Below are the code and all the weights of a small trained network. Each question names an input and a class and asks about switching units off, where a switched-off unit gives its printed mean instead of its output.

import numpy as np


def w(rows, s, z=0):
    codes = np.array(rows[::2]) - 128.0
    scale = np.full(codes.shape[1], s)
    scale[-1] = z or s
    return codes * scale


def f(y):
    return np.maximum(y, 0)


def log_softmax(a):
    a = a - a.max(-1, keepdims=True)
    return a - np.log(np.exp(a).sum(-1, keepdims=True))


def net(x, mask):
    res = np.array(x, float).reshape(1, 7) / 4 @ E
    y = f(res @ A[0][:, :-1].T + A[0][:, -1])
    res = res + np.where(mask, y, B[0][:, -1]) @ B[0][:, :-1]
    return log_softmax(res[-1] @ U[:, :-1].T + U[:, -1])


A, B = {}, {}
E = w([
[134,136,134,124,120],'x0',
[129,120,128,119,131],'x1',
[124,130,126,132,133],'x2',
[229,138,145,212,254],'x3',
[113,108,211,165,149],'x4',
[112,132,122,145,138],'x5',
[145,186,56,82,117],'x6',
],0.0099)
A[0] = w([
[6,107,188,105,75,249],'neuron 1',
[118,108,214,176,172,57],'neuron 2',
[70,129,47,98,73,77],'neuron 3',
[117,178,50,134,73,164],'neuron 4',
[213,181,123,119,210,111],'neuron 5',
[150,126,167,152,149,64],'neuron 6',
[67,124,201,88,91,2],'neuron 7',
[127,120,167,147,165,68],'neuron 8',
],0.011,0.0065)
B[0] = w([
[136,83,53,161,63,253],'neuron 1',
[254,172,125,106,174,178],'neuron 2',
[178,207,203,20,180,190],'neuron 3',
[50,149,136,102,116,185],'neuron 4',
[74,67,67,183,75,192],'neuron 5',
[131,158,202,92,116,150],'neuron 6',
[223,114,149,237,163,165],'neuron 7',
[185,201,205,111,156,151],'neuron 8',
],0.0097,0.015)
U = w([
[82,106,18,92,73,206],'0',
[150,83,120,189,117,240],'1',
[167,255,222,33,146,2],'2',
],0.0081,0.0043)

Each question gives the input, the list of numbers given to net, and the class t.
The units are the neurons (one row each of A and B). Each row of codes is followed by its name. A weight is (code - 128) times the scale printed after its matrix; where a second scale follows, it is the last column's (A, B and U).
mask holds one flag per neuron, in row order. A switched-off neuron (its flag False) gives its mean, the last column of its row in B, instead of its output. The means were averaged over made-up inputs and are rounded, as every weight is.
A unit's drop is (log p(t) with every unit on - log p(t) with that unit switched off) / (log p(t) with every unit on - log p(t) with every unit switched off).
The circuit of an input: a set's keep is (log p(t) with only the set's units on - log p(t) with every unit switched off) / (log p(t) with every unit on - log p(t) with every unit switched off). Starting from all 8 units, units are removed one at a time, each time the one whose removal leaves the highest keep (on an exact tie, the one counted first), for as long as the keep stays at least 0.8.
units of the circuit, in order: the units of the circuit, biggest drop first
top k neurons: the k neurons with the biggest drops, biggest first
drop of u: that unit's drop, to one decimal
input [-7,-2,8,1,2,-1,-4], class 2: units of the circuit, in order	neuron 5
input [6,6,-2,2,1,-4,-7], class 2: units of the circuit, in order	neuron 5; neuron 1
input [-2,8,6,3,7,-4,-1], class 2: top 3 neurons	neuron 1; neuron 2; neuron 8
input [-3,-1,-7,-7,-4,6,2], class 2: top 2 neurons	neuron 3; neuron 5
input [-2,-6,3,7,1,4,-3], class 2: top 4 neurons	neuron 1; neuron 8; neuron 2; neuron 6
input [2,6,-4,-7,2,-4,-4], class 1: top 3 neurons	neuron 7; neuron 5; neuron 4
input [-7,-2,-8,-5,-4,4,1], class 2: top 2 neurons	neuron 3; neuron 5
input [8,-1,-8,5,-3,-2,3], class 0: drop of neuron 8	0.1
input [-8,8,-4,-2,-4,7,6], class 2: drop of neuron 3	0.5
input [6,6,3,2,1,3,-6], class 2: drop of neuron 3	-0.1
